Small tables with named rows and columns. After each table, cells are looked up by row and column.

Remobu:
|  | Rut | Nen | Tamupet | Neveneb | Romu | Ter | Viso | Lugiso | Ser |
|---|---|---|---|---|---|---|---|---|---|
| Fud | 109 | 132 | 124 | 151 | 158 | 146 | 167 | 130 | 126 |
| Rek | 98 | 138 | 116 | 127 | 158 | 141 | 154 | 162 | 121 |
| Luz | 108 | 144 | 129 | 118 | 173 | 128 | 123 | 184 | 185 |
| Maz | 167 | 163 | 111 | 173 | 130 | 191 | 171 | 67 | 124 |
| Rikon | 148 | 126 | 129 | 136 | 137 | 145 | 175 | 123 | 110 |
| Fovok | 157 | 122 | 139 | 138 | 111 | 157 | 127 | 136 | 116 |
| Larup | 102 | 145 | 126 | 107 | 159 | 137 | 142 | 140 | 125 |
| Kam | 61 | 134 | 141 | 123 | 172 | 122 | 130 | 195 | 126 |

What is the Rut of Kam in Remobu? 61
What is the Neveneb of Rikon in Remobu? 136
What is the Rut of Larup in Remobu? 102
What is the Lugiso of Rek in Remobu? 162
What is the Neveneb of Luz in Remobu? 118
What is the Viso of Fud in Remobu? 167
What is the Romu of Rikon in Remobu? 137
What is the Nen of Larup in Remobu? 145
What is the Lugiso of Rikon in Remobu? 123
What is the Viso of Rek in Remobu? 154

Table Fana
|  | Kore | Ziri | Muda | Kifil | Dogepag | Kolu | Vir | Fev | Gar |
|---|---|---|---|---|---|---|---|---|---|
| Pekos | 825 | 578 | 615 | 632 | 436 | 660 | 377 | 565 | 538 |
| Pedara | 629 | 450 | 583 | 620 | 851 | 645 | 589 | 588 | 713 |
| Gagur | 518 | 626 | 535 | 649 | 653 | 874 | 498 | 779 | 567 |
| Buset | 550 | 464 | 322 | 572 | 526 | 375 | 651 | 413 | 555 |
| Tutis | 454 | 582 | 567 | 603 | 380 | 459 | 540 | 484 | 502 |
| Gitira | 518 | 443 | 641 | 569 | 599 | 425 | 685 | 426 | 625 |
| Fik | 515 | 524 | 707 | 628 | 708 | 548 | 498 | 673 | 575 |
| Nolales | 592 | 766 | 405 | 617 | 369 | 442 | 510 | 507 | 582 |
| Dut | 450 | 330 | 675 | 603 | 803 | 678 | 647 | 635 | 584 |
| Duz | 578 | 634 | 640 | 652 | 592 | 686 | 492 | 593 | 728 |
| Zata | 400 | 554 | 481 | 589 | 605 | 374 | 641 | 502 | 613 |
| Norov | 337 | 553 | 599 | 603 | 689 | 491 | 527 | 659 | 493 |
| Vuka | 379 | 529 | 703 | 572 | 405 | 190 | 585 | 468 | 451 |

Vir of Tutis = 540
Dogepag of Nolales = 369
Kolu of Norov = 491
Gar of Pekos = 538
Kore of Dut = 450
Kore of Norov = 337
Dogepag of Pekos = 436
Kolu of Nolales = 442
Kifil of Tutis = 603
Ziri of Gitira = 443
Ziri of Vuka = 529

Duno:
fields: Sar, Ramepe, Mevo, Buguf
Felifa: [513, -288, -604, 112]
Zug: [218, 730, -632, -102]
Rez: [105, -233, -728, 117]
Tosu: [-299, 39, 336, 117]
Roka: [-199, -551, -677, 20]
Siv: [113, -41, -269, 131]
Buli: [422, -76, -60, 88]

Ramepe of Roka is -551
Ramepe of Buli is -76
Mevo of Zug is -632
Buguf of Tosu is 117
Ramepe of Tosu is 39
Buguf of Siv is 131
Ramepe of Felifa is -288
Mevo of Siv is -269
Row with the largest Sar: Felifa

Zupu:
         Gozomad    Viz   Sepo  Fopotuv  Gidito
Geg        54.67  42.81  25.14    66.79   46.05
Fopafe     36.98  78.39  55.82    26.84   30.57
Naf        38.58  30.57  46.83    19.22   37.73
Liv        48.83  51.01  41.14    32.94   94.78
Gumaka     40.85  16.40  36.81    28.33   18.78
Zus        47.60  53.69  40.27    31.30   39.08
Gazelin    49.19  60.59  19.60    15.72   43.28
Zimamat    32.68  64.81  68.71    60.09   39.03
Lel        40.86  58.10  60.15    34.52   20.10
Beb        35.21  32.40  85.95    44.92   54.38
Gim        47.12  51.57  22.66    53.98   48.29

Lel, Fopotuv => 34.52
Gumaka, Gozomad => 40.85
Gumaka, Viz => 16.40
Lel, Gozomad => 40.86
Fopafe, Viz => 78.39
Fopafe, Fopotuv => 26.84
Zus, Gidito => 39.08
Lel, Sepo => 60.15
Gazelin, Fopotuv => 15.72
Geg, Sepo => 25.14
Gumaka, Fopotuv => 28.33
Naf, Gozomad => 38.58
Zimamat, Viz => 64.81
Lel, Viz => 58.10
Gim, Fopotuv => 53.98
Liv, Fopotuv => 32.94

Porot:
columns: Sogivi, Kab, Bufo, Bido, Lanog, Rikod
Mov: [92, 86, 81, 76, 95, 77]
Fedufip: [-88, 71, 87, -84, 81, 81]
Linela: [77, -91, -80, 72, 68, -79]
Rok: [69, -85, 81, 75, 64, -73]
Degik: [-93, 82, 73, -87, -84, 75]
Rosap: [77, -91, -80, 72, 68, -79]
Morud: [77, -91, -80, 72, 68, -79]

Rikod of Rosap is -79
Rikod of Rok is -73
Sogivi of Linela is 77
Rikod of Mov is 77
Kab of Mov is 86
Rikod of Degik is 75
Lanog of Morud is 68
Kab of Morud is -91
Bido of Rok is 75
Lanog of Linela is 68
Bido of Rosap is 72
Sogivi of Rosap is 77
Bido of Degik is -87
Rikod of Fedufip is 81
Bufo of Morud is -80
Sogivi of Morud is 77
Bido of Linela is 72
Sogivi of Fedufip is -88
Rikod of Morud is -79
Bufo of Linela is -80

Vadura =
|  | Leri | Ledib | Sab | Fopo |
|---|---|---|---|---|
| Dat | 89 | 100 | 197 | 125 |
| Voz | 120 | 74 | 64 | 87 |
| Zutate | 135 | 87 | 127 | 49 |
| Feneto | 74 | 74 | 133 | 201 |
| Pev | 120 | 126 | 52 | 87 |
| Gup | 120 | 87 | 78 | 163 |
| Burub | 120 | 126 | 68 | 87 |
| Mor | 89 | 61 | 79 | 163 |
| Noz | 89 | 126 | 71 | 201 |
| Lub | 166 | 87 | 160 | 11 |
| Vot | 120 | 74 | 143 | 87 |
| Refek | 135 | 100 | 146 | 87 |

What is the Leri of Burub in Vadura? 120
What is the Sab of Burub in Vadura? 68
What is the Sab of Voz in Vadura? 64
What is the Sab of Mor in Vadura? 79
What is the Sab of Vot in Vadura? 143
What is the Leri of Voz in Vadura? 120
What is the Leri of Mor in Vadura? 89
What is the Ledib of Dat in Vadura? 100
What is the Ledib of Feneto in Vadura? 74
What is the Sab of Feneto in Vadura? 133
What is the Leri of Gup in Vadura? 120
What is the Leri of Noz in Vadura? 89
What is the Ledib of Mor in Vadura? 61
What is the Fopo of Burub in Vadura? 87
What is the Fopo of Feneto in Vadura? 201
What is the Sab of Dat in Vadura? 197
What is the Leri of Zutate in Vadura? 135

Table Faz
cols = Dip, Ses, Bateg, Topatam, Muben, Vik, Buruga, Sas
Noz: [129, 160, 128, 109, 101, 131, 78, 144]
Besap: [141, 136, 165, 140, 238, 74, 87, 97]
Tofedo: [98, 89, 128, 144, 180, 130, 157, 63]

Noz, Muben -> 101
Noz, Topatam -> 109
Noz, Bateg -> 128
Noz, Vik -> 131
Noz, Ses -> 160
Besap, Dip -> 141
Besap, Vik -> 74
Tofedo, Topatam -> 144
Tofedo, Sas -> 63
Besap, Topatam -> 140
Tofedo, Dip -> 98
Tofedo, Vik -> 130
Besap, Buruga -> 87
Tofedo, Bateg -> 128
Besap, Ses -> 136
Besap, Sas -> 97
Row with the largest Topatam: Tofedo

Table Let
           Sif  Lidad  Pobune  Soruv    Fad  Bupep
Rike      -578  -3270   -2507   2820   2230  -1293
Bon       -944   3472    3553  -2878  -2041    542
Lepof     -944   3472    3553  -2878  -2041    542
Tafo      -578   3472    3553  -2878  -2041    542
Nabano   -1311   3472    5573  -1453  -2041   -375
Sekulag  -1678  -1585    -487   2820   2230  -1293
Poba     -1311  -1585    -487   2820   2230  -1293
Guko      -578   3472    3553  -2878  -2041    542
Roriso     890  -3270   -6547   1396   1162    542
Buroru    -944   3472    3553  -2878  -2041    542

Lidad of Poba: -1585
Fad of Buroru: -2041
Soruv of Rike: 2820
Sif of Lepof: -944
Soruv of Sekulag: 2820
Lidad of Tafo: 3472
Fad of Sekulag: 2230
Fad of Roriso: 1162
Soruv of Roriso: 1396
Fad of Tafo: -2041
Soruv of Lepof: -2878
Bupep of Buroru: 542
Lidad of Guko: 3472
Sif of Buroru: -944
Pobune of Nabano: 5573
Bupep of Guko: 542
Lidad of Buroru: 3472
Pobune of Roriso: -6547
Fad of Lepof: -2041

Giduk =
|  | Zudi | Somesu | Gib | Laguk | Mizi | Kula | Fos | Lidim | Sig |
|---|---|---|---|---|---|---|---|---|---|
| Leput | 35 | 66 | 58 | 39 | 72 | 44 | 31 | 2 | 11 |
| Mosobe | 55 | 37 | 44 | 15 | 65 | 43 | 50 | 21 | 31 |
| Pum | 39 | 46 | 45 | 75 | 35 | 48 | 46 | 48 | 66 |
| Pusotol | 41 | 44 | 48 | 49 | 74 | 31 | 46 | 23 | 20 |
| Bovab | 45 | 27 | 31 | 36 | 12 | 43 | 42 | 53 | 68 |
| Nel | 43 | 34 | 41 | 17 | 64 | 16 | 47 | 35 | 13 |
| Pefunu | 52 | 31 | 36 | 41 | 63 | 28 | 57 | 37 | 35 |
| Zuv | 22 | 46 | 43 | 72 | 14 | 27 | 29 | 46 | 33 |

Leput, Somesu: 66
Bovab, Zudi: 45
Mosobe, Laguk: 15
Nel, Lidim: 35
Pum, Mizi: 35
Zuv, Laguk: 72
Leput, Laguk: 39
Pusotol, Lidim: 23
Nel, Mizi: 64
Pefunu, Gib: 36
Pefunu, Somesu: 31

